Here is a tiny trained network, its code and every weight. The questions are about switching its units off for an input and a target symbol, where a switched-off unit gives its printed mean instead of its output.

import numpy as np


def w(rows, s, z=0):
    codes = np.array(rows[::2]) - 128.0
    scale = np.full(codes.shape[1], s)
    scale[-1] = z or s
    return codes * scale


def f(y):
    return y / 2 * (1 + np.tanh(0.7978845608 * (y + 0.044715 * y**3)))


def softmax(a):
    e = np.exp(a - a.max(-1, keepdims=True))
    return e / e.sum(-1, keepdims=True)


def log_softmax(a):
    a = a - a.max(-1, keepdims=True)
    return a - np.log(np.exp(a).sum(-1, keepdims=True))


def net(x, mask):
    ids = ['δεζηθξπστφψω'.index(c) for c in x.split()]
    T = len(ids)
    res = E[ids] + P[:T]
    u = 0
    for l in range(2):
        r = res
        for j in range(3):
            rows = slice(4 * j, 4 * j + 4)
            q, k, v = (r @ M[l][rows].T for M in (Q, K, V))
            z = softmax(np.where(np.tri(T) > 0, q @ k.T / 4**0.5, -1e9)) @ v
            o = O[l][rows]
            res = res + np.where(mask[u + j], z, o[:, -1]) @ o[:, :-1]
        u += 3
        y = f(res @ A[l][:, :-1].T + A[l][:, -1])
        res = res + np.where(mask[u : u + 8], y, B[l][:, -1]) @ B[l][:, :-1]
        u += 8
    return log_softmax(res[-1] @ U[:, :-1].T + U[:, -1])


Q, K, V, O, A, B = {}, {}, {}, {}, {}, {}
E = w([
[175,94,248,159,198],'δ',
[128,151,237,179,160],'ε',
[134,133,174,185,241],'ζ',
[124,142,106,149,123],'η',
[161,114,151,151,137],'θ',
[211,80,122,71,81],'ξ',
[202,100,107,87,253],'π',
[168,140,180,233,180],'σ',
[137,136,199,63,67],'τ',
[76,191,99,145,101],'φ',
[103,156,125,91,26],'ψ',
[142,118,120,122,116],'ω',
],0.017)
P = w([
[161,176,171,85,110],'0',
[77,34,150,225,108],'1',
[113,126,134,51,193],'2',
[178,200,137,163,40],'3',
[24,80,88,137,51],'4',
[185,69,133,2,175],'5',
[145,248,128,187,8],'6',
[9,95,133,130,99],'7',
[191,84,125,53,121],'8',
],0.011)
Q[0] = w([
[83,143,122,238,77],'0.h1',
[234,90,166,145,83],'0.h1',
[76,120,177,96,63],'0.h1',
[69,113,122,130,80],'0.h1',
[165,149,143,75,136],'0.h2',
[111,49,144,117,163],'0.h2',
[45,114,106,248,70],'0.h2',
[84,66,65,165,153],'0.h2',
[210,139,7,152,120],'0.h3',
[72,71,128,121,95],'0.h3',
[118,31,136,136,171],'0.h3',
[177,122,185,27,111],'0.h3',
],0.011)
K[0] = w([
[129,156,188,173,79],'0.h1',
[188,127,119,123,90],'0.h1',
[121,121,156,159,121],'0.h1',
[62,182,113,96,42],'0.h1',
[219,155,151,8,96],'0.h2',
[85,136,99,124,87],'0.h2',
[97,170,155,154,90],'0.h2',
[107,122,110,212,149],'0.h2',
[158,91,34,158,123],'0.h3',
[97,90,140,140,50],'0.h3',
[121,45,127,123,142],'0.h3',
[196,93,132,65,80],'0.h3',
],0.013)
V[0] = w([
[91,143,82,192,121],'0.h1',
[65,57,105,149,2],'0.h1',
[164,183,52,104,114],'0.h1',
[138,134,12,145,70],'0.h1',
[173,37,46,164,158],'0.h2',
[128,106,133,194,116],'0.h2',
[88,23,153,89,158],'0.h2',
[103,196,156,72,156],'0.h2',
[215,74,220,115,109],'0.h3',
[102,70,32,115,74],'0.h3',
[127,89,128,45,63],'0.h3',
[22,104,102,156,130],'0.h3',
],0.0083)
O[0] = w([
[179,80,198,164,119,48],'0.h1',
[184,105,161,129,171,1],'0.h1',
[106,151,104,39,23,127],'0.h1',
[126,87,104,145,118,59],'0.h1',
[88,145,119,90,138,166],'0.h2',
[197,78,72,110,113,85],'0.h2',
[65,164,113,98,61,187],'0.h2',
[105,160,64,164,3,152],'0.h2',
[74,181,164,181,157,228],'0.h3',
[138,107,163,73,142,80],'0.h3',
[84,102,154,157,81,155],'0.h3',
[70,44,112,11,163,44],'0.h3',
],0.0053,0.0098)
A[0] = w([
[85,114,150,224,154,245],'0.n1',
[146,200,139,117,60,83],'0.n2',
[164,206,174,205,156,4],'0.n3',
[157,151,191,136,86,74],'0.n4',
[74,112,128,33,190,123],'0.n5',
[233,146,2,198,174,101],'0.n6',
[87,98,84,205,88,175],'0.n7',
[65,154,172,215,83,218],'0.n8',
],0.009,0.0036)
B[0] = w([
[135,49,80,2,74,194],'0.n1',
[132,174,120,146,89,223],'0.n2',
[73,181,183,122,160,203],'0.n3',
[109,88,147,153,138,171],'0.n4',
[111,39,119,121,118,173],'0.n5',
[175,156,151,81,74,166],'0.n6',
[196,122,143,50,193,151],'0.n7',
[156,107,109,113,85,255],'0.n8',
],0.0088,0.0094)
Q[1] = w([
[117,77,166,157,172],'1.h1',
[49,152,107,121,147],'1.h1',
[142,1,125,119,113],'1.h1',
[60,90,73,112,225],'1.h1',
[48,85,53,156,114],'1.h2',
[180,178,228,99,93],'1.h2',
[130,183,93,83,143],'1.h2',
[198,115,113,142,164],'1.h2',
[218,100,92,98,172],'1.h3',
[190,102,183,147,82],'1.h3',
[149,125,99,151,126],'1.h3',
[127,141,117,138,77],'1.h3',
],0.0094)
K[1] = w([
[155,67,150,95,107],'1.h1',
[143,110,167,81,180],'1.h1',
[112,91,159,118,48],'1.h1',
[172,182,119,124,182],'1.h1',
[98,22,2,117,185],'1.h2',
[192,149,135,120,72],'1.h2',
[77,181,82,120,76],'1.h2',
[139,103,150,80,69],'1.h2',
[193,94,146,135,142],'1.h3',
[181,97,111,139,123],'1.h3',
[181,127,65,163,109],'1.h3',
[107,147,140,28,88],'1.h3',
],0.0095)
V[1] = w([
[115,135,121,102,95],'1.h1',
[135,104,61,169,84],'1.h1',
[77,62,182,174,48],'1.h1',
[77,127,70,144,57],'1.h1',
[153,122,100,157,170],'1.h2',
[140,91,99,103,159],'1.h2',
[98,131,209,125,164],'1.h2',
[200,157,149,172,139],'1.h2',
[157,191,147,158,128],'1.h3',
[188,105,144,191,141],'1.h3',
[107,176,81,133,211],'1.h3',
[174,139,2,80,102],'1.h3',
],0.0087)
O[1] = w([
[155,71,46,91,95,205],'1.h1',
[89,116,192,89,98,95],'1.h1',
[227,147,139,146,173,114],'1.h1',
[64,113,179,138,113,209],'1.h1',
[178,163,99,154,142,31],'1.h2',
[209,131,157,93,134,42],'1.h2',
[104,161,117,124,104,101],'1.h2',
[135,115,28,170,140,107],'1.h2',
[127,16,173,146,1,198],'1.h3',
[108,175,93,132,97,2],'1.h3',
[185,238,126,106,15,69],'1.h3',
[104,136,40,154,164,164],'1.h3',
],0.0056,0.0071)
A[1] = w([
[58,208,119,120,83,120],'1.n1',
[97,69,112,124,116,186],'1.n2',
[108,132,65,109,162,107],'1.n3',
[169,135,121,30,128,166],'1.n4',
[161,165,183,114,82,105],'1.n5',
[153,192,143,254,91,6],'1.n6',
[136,246,160,236,112,130],'1.n7',
[159,97,125,113,54,253],'1.n8',
],0.0094,0.0046)
B[1] = w([
[215,159,235,134,107,250],'1.n1',
[131,202,62,111,80,196],'1.n2',
[42,84,200,130,151,144],'1.n3',
[175,101,96,192,61,178],'1.n4',
[132,49,111,90,172,166],'1.n5',
[112,5,50,192,93,164],'1.n6',
[139,88,162,177,209,185],'1.n7',
[89,156,69,86,254,231],'1.n8',
],0.0094,0.012)
U = w([
[205,86,114,57,89,126],'δ',
[99,135,161,113,126,35],'ε',
[122,144,110,153,94,104],'ζ',
[75,67,163,162,28,2],'η',
[109,179,82,170,114,155],'θ',
[82,153,166,112,142,112],'ξ',
[166,185,132,88,2,68],'π',
[108,166,101,157,104,185],'σ',
[19,118,74,106,106,158],'τ',
[92,170,123,150,169,143],'φ',
[74,137,89,211,96,226],'ψ',
[154,185,143,196,134,249],'ω',
],0.01,0.0035)

Each question gives the input, a string of symbols that net reads in full, and the target symbol t.
The units are the heads (4 rows each of Q, K, V and O) and the neurons (one row each of A and B). Each row of codes is followed by its name. A weight is (code - 128) times the scale printed after its matrix; where a second scale follows, it is the last column's (O, A, B and U).
mask holds one flag per unit, layer by layer, with each layer's heads first. A switched-off unit (its flag False) gives its mean, the last column of its rows in O or B, instead of its output. The means were averaged over made-up inputs and are rounded, as every weight is.
A unit's drop is (log p(t) with every unit on - log p(t) with that unit switched off) / (log p(t) with every unit on - log p(t) with every unit switched off).
The circuit of an input: a set's keep is (log p(t) with only the set's units on - log p(t) with every unit switched off) / (log p(t) with every unit on - log p(t) with every unit switched off). Starting from the 12 units with the biggest drops (on a tie, the unit counted first), units are removed one at a time, each time the one whose removal leaves the highest keep (on an exact tie, the one counted first), for as long as the keep stays at least 0.8.
circuit, biggest first: the units of the circuit, biggest drop first
unit that matters most: the unit with the biggest drop
top k neurons: the k neurons with the biggest drops, biggest first
which heads matter: for each layer, one digit per head in row order, 1 if its drop is at least 0.15 and else 0, layers parted by /
input δ ψ π ξ δ ψ τ ω, target δ: which heads matter => 100 / 110
input ω π π σ τ, target δ: circuit, biggest first => [0.h3 1.h1 0.h1]
input η φ η π σ π ε τ ζ, target π: which heads matter => 110 / 000
input τ π π φ σ, target δ: which heads matter => 000 / 100
input π δ π σ σ, target τ: circuit, biggest first => [0.n1 1.h3]
input τ σ ε, target τ: unit that matters most => 0.n1
input π σ τ ξ η π ω ζ ω, target π: which heads matter => 110 / 100
input φ δ τ π θ, target δ: circuit, biggest first => [0.n1 0.n7]
input φ φ τ δ ξ π π ε ξ, target π: circuit, biggest first => [0.h1 0.h2 0.n2]
input ω ξ π π π τ π ξ, target τ: which heads matter => 000 / 000
input π σ τ, target π: top 4 neurons => [1.n1 0.n1 1.n7 1.n2]
input π π π τ τ φ, target π: circuit, biggest first => [1.n1 1.n7 0.h2]
input ψ π τ ψ ξ τ, target τ: circuit, biggest first => [1.n1 1.h3]
input φ π π η π σ ψ, target τ: top 3 neurons => [1.n8 0.n3 0.n8]
input π π ξ τ, target η: unit that matters most => 1.n6
input τ π ξ π η, target δ: circuit, biggest first => [0.n3 0.n7]
input ξ π π ε ε τ π τ δ, target τ: which heads matter => 001 / 000
input ξ η π π σ π π π φ, target π: circuit, biggest first => [1.n1 1.n7]
input ξ ω π π ξ π η τ, target δ: circuit, biggest first => [1.h1 0.h1 0.h3 0.n3]
input π σ π π ψ π, target π: unit that matters most => 0.h2
input π π π ξ ζ σ π, target ω: top 2 neurons => [1.n1 1.n7]
input τ π σ τ, target η: top 3 neurons => [0.n3 1.n6 0.n2]
input π φ ε, target π: which heads matter => 000 / 000
input ξ τ σ τ π, target δ: circuit, biggest first => [1.h2 0.n3]
input τ ζ π φ τ, target τ: top 2 neurons => [1.n1 0.n7]
